Below is a small trained network, with its code and all its weights. Each question gives an input and a class and asks what happens when units are switched off, that is, made to give their printed mean instead of their output.

import numpy as np


def w(rows, s, z=0):
    codes = np.array(rows[::2]) - 128.0
    scale = np.full(codes.shape[1], s)
    scale[-1] = z or s
    return codes * scale


def norm(h):
    return h / np.sqrt((h * h).mean(-1, keepdims=True) + 1e-5)


def f(y):
    return np.maximum(y, 0)


def log_softmax(a):
    a = a - a.max(-1, keepdims=True)
    return a - np.log(np.exp(a).sum(-1, keepdims=True))


def net(x, mask):
    res = np.array(x, float).reshape(1, 5) / 4 @ E
    u = 0
    for l in range(3):
        y = f(norm(res) @ A[l][:, :-1].T + A[l][:, -1])
        res = res + np.where(mask[u : u + 4], y, B[l][:, -1]) @ B[l][:, :-1]
        u += 4
    return log_softmax(norm(res)[-1] @ U[:, :-1].T + U[:, -1])


A, B = {}, {}
E = w([
[134,134,127,129,130,132,133,122,131,136,130,121],'x0',
[95,145,171,4,101,46,98,58,192,125,194,55],'x1',
[104,78,156,138,198,176,49,53,201,190,182,171],'x2',
[123,130,135,135,131,119,125,126,120,128,128,127],'x3',
[223,188,180,143,140,160,40,121,76,186,130,161],'x4',
],0.0034)
A[0] = w([
[59,61,193,68,183,155,72,51,204,193,208,123,4],'0.n0',
[95,85,106,162,153,147,141,109,171,113,138,159,29],'0.n1',
[142,48,107,204,224,214,62,73,198,200,162,227,91],'0.n2',
[13,6,79,196,202,161,148,66,255,134,157,199,13],'0.n3',
],0.0031)
B[0] = w([
[206,165,16,245,137,69,140,123,173,85,69,193,211],'0.n0',
[129,128,98,84,133,112,139,187,101,84,76,70,145],'0.n1',
[53,163,254,91,86,182,166,120,67,204,179,129,255],'0.n2',
[100,71,111,60,167,132,161,232,50,46,19,21,213],'0.n3',
],0.0041,0.0047)
A[1] = w([
[245,218,155,92,98,44,34,72,152,144,167,112,12],'1.n0',
[116,96,45,98,157,47,118,103,251,67,91,105,78],'1.n1',
[91,49,151,70,196,131,55,47,211,148,180,131,38],'1.n2',
[142,170,153,18,91,49,101,99,142,119,156,64,32],'1.n3',
],0.0031,0.0011)
B[1] = w([
[130,125,136,79,128,151,142,241,1,115,33,76,252],'1.n0',
[78,149,181,172,144,164,122,25,180,204,185,164,249],'1.n1',
[233,182,9,229,135,150,139,195,93,62,45,169,188],'1.n2',
[68,54,198,95,146,203,126,140,104,200,148,112,236],'1.n3',
],0.0035,0.0029)
A[2] = w([
[253,191,142,189,153,136,64,138,86,172,90,195,165],'2.n0',
[150,116,63,174,66,115,188,182,107,90,109,142,4],'2.n1',
[101,97,3,202,176,90,170,115,207,59,75,130,147],'2.n2',
[12,80,181,78,80,127,188,116,148,133,190,92,57],'2.n3',
],0.0043,0.0017)
B[2] = w([
[114,95,49,115,104,41,160,89,238,53,162,96,255],'2.n0',
[124,124,173,113,176,156,30,26,200,191,205,153,188],'2.n1',
[97,159,253,116,134,164,88,98,106,240,181,184,210],'2.n2',
[247,159,28,201,120,99,79,128,166,69,124,161,208],'2.n3',
],0.0046,0.0058)
U = w([
[96,149,224,165,151,164,105,64,153,224,179,201,83],'0',
[198,142,2,151,92,68,124,112,182,33,146,125,72],'1',
[94,84,140,48,140,146,158,221,10,98,26,55,249],'2',
],0.0067,0.0017)

Each question gives the input, the list of numbers given to net, and the class t.
The units are the neurons (one row each of A and B). Each row of codes is followed by its name. A weight is (code - 128) times the scale printed after its matrix; where a second scale follows, it is the last column's (A, B and U).
mask holds one flag per neuron, layer by layer. A switched-off neuron (its flag False) gives its mean, the last column of its row in B, instead of its output. The means were averaged over made-up inputs and are rounded, as every weight is.
A unit's drop is (log p(t) with every unit on - log p(t) with that unit switched off) / (log p(t) with every unit on - log p(t) with every unit switched off).
The circuit of an input: a set's keep is (log p(t) with only the set's units on - log p(t) with every unit switched off) / (log p(t) with every unit on - log p(t) with every unit switched off). Starting from all 12 units, units are removed one at a time, each time the one whose removal leaves the highest keep (on an exact tie, the one counted first), for as long as the keep stays at least 0.8.
units of the circuit, in order: the units of the circuit, biggest drop first
most important unit: the unit with the biggest drop
k most important neurons: the k neurons with the biggest drops, biggest first
k most important neurons of layer l: the k neurons of layer l with the biggest drops, biggest first
drop when u is switched off: that unit's drop, to one decimal
input [5,1,4,6,7], class 1: units of the circuit, in order => (2.n0 2.n2)
input [4,-8,7,2,0], class 2: units of the circuit, in order => (0.n3 2.n1)
input [8,-2,3,-1,-3], class 2: units of the circuit, in order => (0.n3)
input [-7,3,8,-8,1], class 1: 3 most important neurons => (0.n0 2.n0 0.n2)
input [-2,0,-6,-5,-7], class 0: units of the circuit, in order => (0.n2 2.n2 2.n1)
input [4,-7,-7,-4,0], class 0: 2 most important neurons => (2.n1 2.n3)
input [-2,0,-2,6,-4], class 0: 3 most important neurons => (0.n2 2.n2 1.n3)
input [5,8,1,-5,6], class 1: 2 most important neurons => (0.n3 0.n0)
input [2,4,3,3,7], class 1: 2 most important neurons => (2.n0 0.n3)
input [4,-4,-8,-1,-7], class 0: 2 most important neurons => (2.n1 2.n2)
input [-1,1,3,8,1], class 1: 2 most important neurons => (0.n0 0.n2)
input [1,0,-5,-1,-4], class 0: 3 most important neurons of layer 2 => (2.n2 2.n0 2.n1)
input [6,0,7,2,-1], class 2: 2 most important neurons => (0.n3 0.n2)
input [4,5,-3,6,7], class 2: units of the circuit, in order => (1.n0)
input [6,0,-5,7,-1], class 0: 2 most important neurons of layer 0 => (0.n2 0.n3)
input [-2,-6,-1,-7,-6], class 0: 2 most important neurons of layer 2 => (2.n2 2.n1)
input [-1,4,-3,3,7], class 2: drop when 1.n0 is switched off => 0.2
input [-8,-6,-4,-8,-1], class 0: drop when 2.n1 is switched off => 0.1
input [5,-8,-7,6,3], class 1: drop when 2.n0 is switched off => 0.4
input [-1,8,2,0,5], class 1: most important unit => 0.n0
